Here is a tiny trained network, its code and every weight. The questions are about switching its units off for an input and a target symbol, where a switched-off unit gives its printed mean instead of its output.

import numpy as np


def w(rows, s, z=0):
    codes = np.array(rows[::2]) - 128.0
    scale = np.full(codes.shape[1], s)
    scale[-1] = z or s
    return codes * scale


def f(y):
    return y / 2 * (1 + np.tanh(0.7978845608 * (y + 0.044715 * y**3)))


def softmax(a):
    e = np.exp(a - a.max(-1, keepdims=True))
    return e / e.sum(-1, keepdims=True)


def log_softmax(a):
    a = a - a.max(-1, keepdims=True)
    return a - np.log(np.exp(a).sum(-1, keepdims=True))


def net(x, mask):
    ids = ['δεζημξπ'.index(c) for c in x.split()]
    T = len(ids)
    res = E[ids] + P[:T]
    u = 0
    for l in range(2):
        r = res
        for j in range(3):
            rows = slice(2 * j, 2 * j + 2)
            q, k, v = (r @ M[l][rows].T for M in (Q, K, V))
            z = softmax(np.where(np.tri(T) > 0, q @ k.T / 2**0.5, -1e9)) @ v
            o = O[l][rows]
            res = res + np.where(mask[u + j], z, o[:, -1]) @ o[:, :-1]
        u += 3
        y = f(res @ A[l][:, :-1].T + A[l][:, -1])
        res = res + np.where(mask[u : u + 8], y, B[l][:, -1]) @ B[l][:, :-1]
        u += 8
    return log_softmax(res[-1] @ U[:, :-1].T + U[:, -1])


Q, K, V, O, A, B = {}, {}, {}, {}, {}, {}
E = w([
[148,97,93],'δ',
[244,211,124],'ε',
[185,175,148],'ζ',
[141,176,186],'η',
[155,68,68],'μ',
[87,160,205],'ξ',
[75,2,78],'π',
],0.0096)
P = w([
[120,135,73],'0',
[142,130,116],'1',
[41,254,131],'2',
[47,215,49],'3',
[148,60,143],'4',
[72,211,63],'5',
[81,248,88],'6',
[156,53,133],'7',
[84,188,50],'8',
[87,205,51],'9',
],0.0061)
Q[0] = w([
[92,255,146],'0.h1',
[85,177,42],'0.h1',
[142,81,82],'0.h2',
[186,124,63],'0.h2',
[110,104,204],'0.h3',
[118,117,250],'0.h3',
],0.0091)
K[0] = w([
[192,80,129],'0.h1',
[90,12,25],'0.h1',
[85,85,122],'0.h2',
[64,189,178],'0.h2',
[175,200,255],'0.h3',
[169,177,149],'0.h3',
],0.0086)
V[0] = w([
[119,76,48],'0.h1',
[172,131,203],'0.h1',
[254,120,146],'0.h2',
[160,69,186],'0.h2',
[165,127,189],'0.h3',
[79,206,92],'0.h3',
],0.0083)
O[0] = w([
[106,171,33,252],'0.h1',
[154,47,186,28],'0.h1',
[175,117,28,87],'0.h2',
[34,67,91,76],'0.h2',
[143,72,197,48],'0.h3',
[254,182,181,143],'0.h3',
],0.0062,0.0031)
A[0] = w([
[96,229,145,48],'0.n1',
[68,120,153,105],'0.n2',
[68,138,87,79],'0.n3',
[65,174,130,180],'0.n4',
[112,201,103,73],'0.n5',
[144,63,54,71],'0.n6',
[150,167,57,226],'0.n7',
[119,97,244,254],'0.n8',
],0.011,0.0038)
B[0] = w([
[88,22,122,164],'0.n1',
[136,136,71,123],'0.n2',
[181,111,141,165],'0.n3',
[197,121,61,182],'0.n4',
[180,2,128,173],'0.n5',
[88,92,214,165],'0.n6',
[211,83,216,254],'0.n7',
[56,204,29,144],'0.n8',
],0.0082,0.0077)
Q[1] = w([
[32,170,93],'1.h1',
[176,63,95],'1.h1',
[67,205,47],'1.h2',
[174,193,92],'1.h2',
[218,155,129],'1.h3',
[203,204,2],'1.h3',
],0.0082)
K[1] = w([
[165,101,178],'1.h1',
[62,94,49],'1.h1',
[63,80,68],'1.h2',
[41,168,146],'1.h2',
[178,217,124],'1.h3',
[255,223,126],'1.h3',
],0.0065)
V[1] = w([
[177,185,2],'1.h1',
[196,53,102],'1.h1',
[72,117,160],'1.h2',
[95,79,190],'1.h2',
[5,36,110],'1.h3',
[183,172,37],'1.h3',
],0.0083)
O[1] = w([
[191,215,176,155],'1.h1',
[52,76,207,255],'1.h1',
[111,144,160,55],'1.h2',
[79,74,167,120],'1.h2',
[203,45,2,48],'1.h3',
[149,178,127,169],'1.h3',
],0.0077,0.0048)
A[1] = w([
[79,77,110,3],'1.n1',
[123,79,168,160],'1.n2',
[38,132,147,203],'1.n3',
[157,28,25,5],'1.n4',
[130,162,69,20],'1.n5',
[105,159,155,36],'1.n6',
[159,132,70,100],'1.n7',
[255,71,113,155],'1.n8',
],0.0099,0.0053)
B[1] = w([
[92,124,209,125],'1.n1',
[106,58,151,208],'1.n2',
[226,143,41,167],'1.n3',
[9,226,209,165],'1.n4',
[140,90,112,115],'1.n5',
[88,151,124,118],'1.n6',
[36,168,140,123],'1.n7',
[3,132,55,254],'1.n8',
],0.007,0.0073)
U = w([
[189,80,106,71],'δ',
[150,161,228,7],'ε',
[178,148,153,58],'ζ',
[162,175,87,149],'η',
[197,2,80,254],'μ',
[138,180,2,141],'ξ',
[29,86,85,24],'π',
],0.0061,0.0034)

Each question gives the input, a string of symbols that net reads in full, and the target symbol t.
The units are the heads (2 rows each of Q, K, V and O) and the neurons (one row each of A and B). Each row of codes is followed by its name. A weight is (code - 128) times the scale printed after its matrix; where a second scale follows, it is the last column's (O, A, B and U).
mask holds one flag per unit, layer by layer, with each layer's heads first. A switched-off unit (its flag False) gives its mean, the last column of its rows in O or B, instead of its output. The means were averaged over made-up inputs and are rounded, as every weight is.
A unit's drop is (log p(t) with every unit on - log p(t) with that unit switched off) / (log p(t) with every unit on - log p(t) with every unit switched off).
The circuit of an input: a set's keep is (log p(t) with only the set's units on - log p(t) with every unit switched off) / (log p(t) with every unit on - log p(t) with every unit switched off). Starting from the 12 units with the biggest drops (on a tie, the unit counted first), units are removed one at a time, each time the one whose removal leaves the highest keep (on an exact tie, the one counted first), for as long as the keep stays at least 0.8.
circuit, biggest first: the units of the circuit, biggest drop first
unit that matters most: the unit with the biggest drop
top k neurons in layer l: the k neurons of layer l with the biggest drops, biggest first
heads that matter: for each layer, one digit per head in row order, 1 if its drop is at least 0.15 and else 0, layers parted by /
input π ξ π, target ξ: unit that matters most => 0.n7
input ε δ π δ μ ε δ, target ε: circuit, biggest first => (1.h3; 0.n7)
input μ π μ ξ ε, target ε: top 3 neurons in layer 0 => (0.n1; 0.n5; 0.n6)
input ξ η η μ, target ξ: heads that matter => 100 / 100
input μ π ζ η ε η, target μ: heads that matter => 000 / 100
input ε ζ μ μ, target ε: heads that matter => 010 / 001
input μ π ε ζ π ζ δ μ, target π: top 2 neurons in layer 0 => (0.n6; 0.n4)
input π π ε μ μ ε, target μ: heads that matter => 000 / 001
input π μ μ ζ μ μ ξ π, target π: circuit, biggest first => (1.h3; 1.n4; 0.n6)
input ξ ξ μ, target ξ: heads that matter => 100 / 101
input ε μ ζ ε μ μ ξ π, target π: circuit, biggest first => (1.h3; 1.n4; 0.n6; 0.n7)
input μ μ ξ η μ π μ ε π ζ, target μ: circuit, biggest first => (0.n1; 0.n5; 1.n4)
input μ ζ ξ ξ η, target ξ: heads that matter => 100 / 000
input π π μ, target π: top 2 neurons in layer 0 => (0.n5; 0.n1)
input π ξ ξ μ ξ ζ, target ξ: top 4 neurons in layer 0 => (0.n8; 0.n7; 0.n6; 0.n5)
input η μ μ δ μ ξ, target μ: circuit, biggest first => (0.n1; 1.n4; 0.n5)
input μ π ε ξ ξ, target ξ: circuit, biggest first => (0.n8; 1.n3; 0.n7; 0.h1)
input μ μ π ξ μ π ε, target μ: circuit, biggest first => (0.n1; 0.n5)
input ξ η δ π, target ξ: top 2 neurons in layer 1 => (1.n8; 1.n2)
input ξ π ε, target π: unit that matters most => 0.n1
